Here is a tiny trained network, its code and every weight. The questions are about switching its units off for an input and a target symbol, where a switched-off unit gives its printed mean instead of its output.

import numpy as np


def w(rows, s, z=0):
    codes = np.array(rows[::2]) - 128.0
    scale = np.full(codes.shape[1], s)
    scale[-1] = z or s
    return codes * scale


def softmax(a):
    e = np.exp(a - a.max(-1, keepdims=True))
    return e / e.sum(-1, keepdims=True)


def log_softmax(a):
    a = a - a.max(-1, keepdims=True)
    return a - np.log(np.exp(a).sum(-1, keepdims=True))


def net(x, mask):
    ids = ['ΓΣΦΩαβδεζηθμξτψ'.index(c) for c in x.split()]
    T = len(ids)
    res = E[ids] + P[:T]
    u = 0
    for l in range(2):
        r = res
        for j in range(3):
            rows = slice(4 * j, 4 * j + 4)
            q, k, v = (r @ M[l][rows].T for M in (Q, K, V))
            z = softmax(np.where(np.tri(T) > 0, q @ k.T / 4**0.5, -1e9)) @ v
            o = O[l][rows]
            res = res + np.where(mask[u + j], z, o[:, -1]) @ o[:, :-1]
        u += 3
    return log_softmax(res[-1] @ U[:, :-1].T + U[:, -1])


Q, K, V, O = {}, {}, {}, {}
E = w([
[128,118,101,150,187,178],'Γ',
[129,3,139,115,129,143],'Σ',
[151,94,114,163,96,144],'Φ',
[129,183,115,104,180,113],'Ω',
[133,95,129,99,83,161],'α',
[132,148,91,161,124,189],'β',
[180,108,135,166,167,133],'δ',
[165,180,114,154,147,113],'ε',
[152,121,143,89,103,80],'ζ',
[97,117,107,84,127,133],'η',
[142,103,136,99,183,86],'θ',
[163,187,138,102,101,130],'μ',
[108,91,81,158,151,143],'ξ',
[194,117,163,125,107,131],'τ',
[156,118,155,74,148,123],'ψ',
],0.021)
P = w([
[98,129,167,144,131,125],'0',
[123,108,137,117,136,135],'1',
[91,131,174,161,124,107],'2',
[131,95,111,125,129,110],'3',
[84,145,194,135,135,150],'4',
[147,108,115,90,137,149],'5',
[83,128,177,191,119,81],'6',
[139,85,88,124,126,81],'7',
[78,155,225,115,146,183],'8',
[159,120,115,85,144,194],'9',
[157,96,74,83,132,116],'10',
[112,98,91,148,108,19],'11',
[170,88,85,100,132,125],'12',
[171,146,190,62,165,255],'13',
],0.019)
Q[0] = w([
[192,140,91,9,154,236],'L0H1',
[252,83,21,160,103,102],'L0H1',
[74,74,173,139,120,203],'L0H1',
[82,95,27,85,125,39],'L0H1',
[150,198,142,169,113,123],'L0H2',
[134,102,143,155,101,108],'L0H2',
[145,68,162,159,106,154],'L0H2',
[167,70,100,85,146,155],'L0H2',
[98,212,183,171,138,122],'L0H3',
[21,99,173,207,119,84],'L0H3',
[86,24,180,122,136,169],'L0H3',
[155,100,64,108,164,195],'L0H3',
],0.012)
K[0] = w([
[187,94,8,162,94,28],'L0H1',
[183,129,13,6,149,147],'L0H1',
[123,178,143,149,129,79],'L0H1',
[248,134,96,117,139,204],'L0H1',
[175,165,106,143,116,141],'L0H2',
[110,113,127,169,128,96],'L0H2',
[144,106,126,133,106,95],'L0H2',
[135,73,167,138,142,147],'L0H2',
[150,148,195,148,122,147],'L0H3',
[68,103,190,157,127,103],'L0H3',
[60,67,153,132,139,176],'L0H3',
[171,114,109,64,138,137],'L0H3',
],0.014)
V[0] = w([
[216,136,189,92,164,232],'L0H1',
[183,183,163,190,97,109],'L0H1',
[52,176,126,50,100,177],'L0H1',
[117,147,138,98,246,90],'L0H1',
[96,168,93,144,74,122],'L0H2',
[140,136,159,88,114,87],'L0H2',
[100,117,115,94,101,148],'L0H2',
[162,125,165,142,90,135],'L0H2',
[120,84,92,126,141,129],'L0H3',
[170,120,123,146,120,129],'L0H3',
[140,122,128,129,121,140],'L0H3',
[111,134,127,176,125,107],'L0H3',
],0.011)
O[0] = w([
[179,159,215,135,149,206,147],'L0H1',
[246,99,72,119,123,131,39],'L0H1',
[77,134,86,2,113,182,66],'L0H1',
[123,136,133,88,251,91,143],'L0H1',
[181,79,59,52,166,129,2],'L0H2',
[111,128,109,144,144,167,132],'L0H2',
[65,174,145,138,150,108,154],'L0H2',
[168,136,160,190,138,134,150],'L0H2',
[87,173,175,178,119,106,194],'L0H3',
[169,114,153,148,128,125,133],'L0H3',
[128,131,150,138,136,128,142],'L0H3',
[159,112,71,147,127,105,77],'L0H3',
],0.0078,0.0056)
Q[1] = w([
[104,155,178,71,77,91],'L1H1',
[181,72,186,115,95,109],'L1H1',
[146,120,165,103,162,2],'L1H1',
[86,9,122,121,166,162],'L1H1',
[121,168,99,158,160,134],'L1H2',
[106,102,99,166,136,173],'L1H2',
[152,127,81,121,138,131],'L1H2',
[139,49,135,120,159,156],'L1H2',
[153,155,197,170,92,145],'L1H3',
[82,176,177,160,142,116],'L1H3',
[112,126,167,106,160,152],'L1H3',
[147,107,150,158,195,87],'L1H3',
],0.011)
K[1] = w([
[116,140,193,28,46,84],'L1H1',
[185,94,231,136,62,82],'L1H1',
[164,112,208,73,181,5],'L1H1',
[40,30,188,149,208,135],'L1H1',
[117,101,213,103,120,128],'L1H2',
[156,165,171,83,105,49],'L1H2',
[175,72,93,77,120,131],'L1H2',
[162,208,106,101,100,130],'L1H2',
[153,254,117,168,16,143],'L1H3',
[91,251,130,129,32,90],'L1H3',
[111,246,115,78,100,156],'L1H3',
[184,166,128,125,156,27],'L1H3',
],0.0077)
V[1] = w([
[133,227,130,115,161,96],'L1H1',
[147,81,142,90,103,134],'L1H1',
[84,89,135,102,108,152],'L1H1',
[121,144,106,116,130,117],'L1H1',
[133,110,144,99,16,134],'L1H2',
[125,24,103,141,152,143],'L1H2',
[113,223,81,201,141,168],'L1H2',
[94,92,70,160,140,235],'L1H2',
[104,113,113,133,120,119],'L1H3',
[132,150,85,156,142,160],'L1H3',
[119,53,146,113,60,133],'L1H3',
[127,9,152,104,119,152],'L1H3',
],0.011)
O[1] = w([
[136,26,139,140,136,139,70],'L1H1',
[122,153,150,137,126,90,81],'L1H1',
[181,180,106,156,116,121,211],'L1H1',
[143,89,167,151,135,140,3],'L1H1',
[150,152,137,108,90,107,70],'L1H2',
[117,173,128,188,112,116,114],'L1H2',
[150,92,59,158,170,185,102],'L1H2',
[79,158,92,180,137,194,78],'L1H2',
[105,119,116,128,141,130,112],'L1H3',
[124,181,111,172,111,150,22],'L1H3',
[123,2,132,118,152,154,184],'L1H3',
[116,35,170,143,149,137,107],'L1H3',
],0.0093,0.003)
U = w([
[103,133,146,126,239,243,74],'Γ',
[57,167,234,161,110,129,2],'Σ',
[160,67,84,178,68,112,181],'Φ',
[142,198,75,31,216,107,154],'Ω',
[95,81,177,58,68,246,99],'α',
[139,155,76,111,124,232,204],'β',
[200,117,167,183,210,137,59],'δ',
[220,164,30,114,161,60,229],'ε',
[151,71,88,61,97,26,218],'ζ',
[31,120,95,18,128,146,192],'η',
[107,101,142,100,232,56,30],'θ',
[209,163,108,3,109,179,221],'μ',
[67,80,29,172,158,76,164],'ξ',
[221,130,217,115,118,187,47],'τ',
[134,158,246,24,193,214,47],'ψ',
],0.0067,0.0064)

Each question gives the input, a string of symbols that net reads in full, and the target symbol t.
The units are the heads (4 rows each of Q, K, V and O). Each row of codes is followed by its name. A weight is (code - 128) times the scale printed after its matrix; where a second scale follows, it is the last column's (O and U).
mask holds one flag per head, layer by layer. A switched-off head (its flag False) gives its mean, the last column of its rows in O, instead of its output. The means were averaged over made-up inputs and are rounded, as every weight is.
A unit's drop is (log p(t) with every unit on - log p(t) with that unit switched off) / (log p(t) with every unit on - log p(t) with every unit switched off).
The circuit of an input: a set's keep is (log p(t) with only the set's units on - log p(t) with every unit switched off) / (log p(t) with every unit on - log p(t) with every unit switched off). Starting from all 6 units, units are removed one at a time, each time the one whose removal leaves the highest keep (on an exact tie, the one counted first), for as long as the keep stays at least 0.8.
units of the circuit, in order: the units of the circuit, biggest drop first
which heads matter: for each layer, one digit per head in row order, 1 if its drop is at least 0.15 and else 0, layers parted by /
drop of u: that unit's drop, to one decimal
input ψ ψ Σ η ζ Σ, target η: units of the circuit, in order => (L0H1)
input Σ β ξ μ β μ α Σ η η, target Σ: which heads matter => 110 / 000
input τ ε ψ ψ Σ Σ μ ε, target Σ: which heads matter => 100 / 010
input Φ α ψ Σ Γ Σ μ θ μ ψ Σ Σ η, target Σ: which heads matter => 100 / 000
input δ Φ η Ω α Σ Γ Σ ξ Γ Σ Σ Σ, target Σ: units of the circuit, in order => (L0H1; L0H3)
input Σ δ Σ θ Σ τ τ τ, target τ: which heads matter => 100 / 000
input ξ Σ η α Γ μ Φ Γ ε Σ Φ ξ δ Φ, target ξ: which heads matter => 100 / 000
input δ α ζ ζ Σ, target ζ: units of the circuit, in order => (L0H1; L1H2)
input Σ μ ψ Σ, target μ: units of the circuit, in order => (L0H1; L1H1)
input ζ η ζ ψ θ δ α τ ψ ψ ψ, target ψ: units of the circuit, in order => (L0H1; L0H3)
input ζ α Φ α, target α: which heads matter => 100 / 001
input μ η Φ ε θ θ ζ α θ, target ζ: which heads matter => 100 / 000
input Σ ζ μ ψ ξ θ μ δ Φ ε, target δ: which heads matter => 100 / 100
input η θ Φ η θ τ α Σ η Σ ξ δ, target Σ: units of the circuit, in order => (L0H1)
input Γ Σ Σ, target Σ: which heads matter => 010 / 001
input θ Σ η ψ ε μ, target ψ: which heads matter => 101 / 110
input β Γ θ Σ Φ Φ Γ τ ψ η ψ, target ψ: which heads matter => 111 / 000
input β β μ α ζ ζ μ Σ τ Σ Σ Ω, target Σ: which heads matter => 100 / 010
input α Φ ζ ε Φ Σ Σ α, target Σ: which heads matter => 111 / 110
input η θ Γ μ Γ α ζ α Σ α τ Φ, target α: units of the circuit, in order => (L0H1)
input θ ζ ε, target ε: which heads matter => 101 / 001
input α ζ Ω β ψ α ζ Σ Σ τ, target Σ: which heads matter => 110 / 000
input Φ Σ Σ Σ Σ ψ Σ θ, target ψ: drop of L0H1 => 0.9
input θ Γ η ζ ψ ζ η θ θ θ, target θ: drop of L0H2 => 0.0
input Σ ψ ζ δ η Σ μ Σ μ, target μ: drop of L1H3 => -0.1
input Φ α η α β ψ Φ Γ, target Γ: drop of L1H1 => 0.1
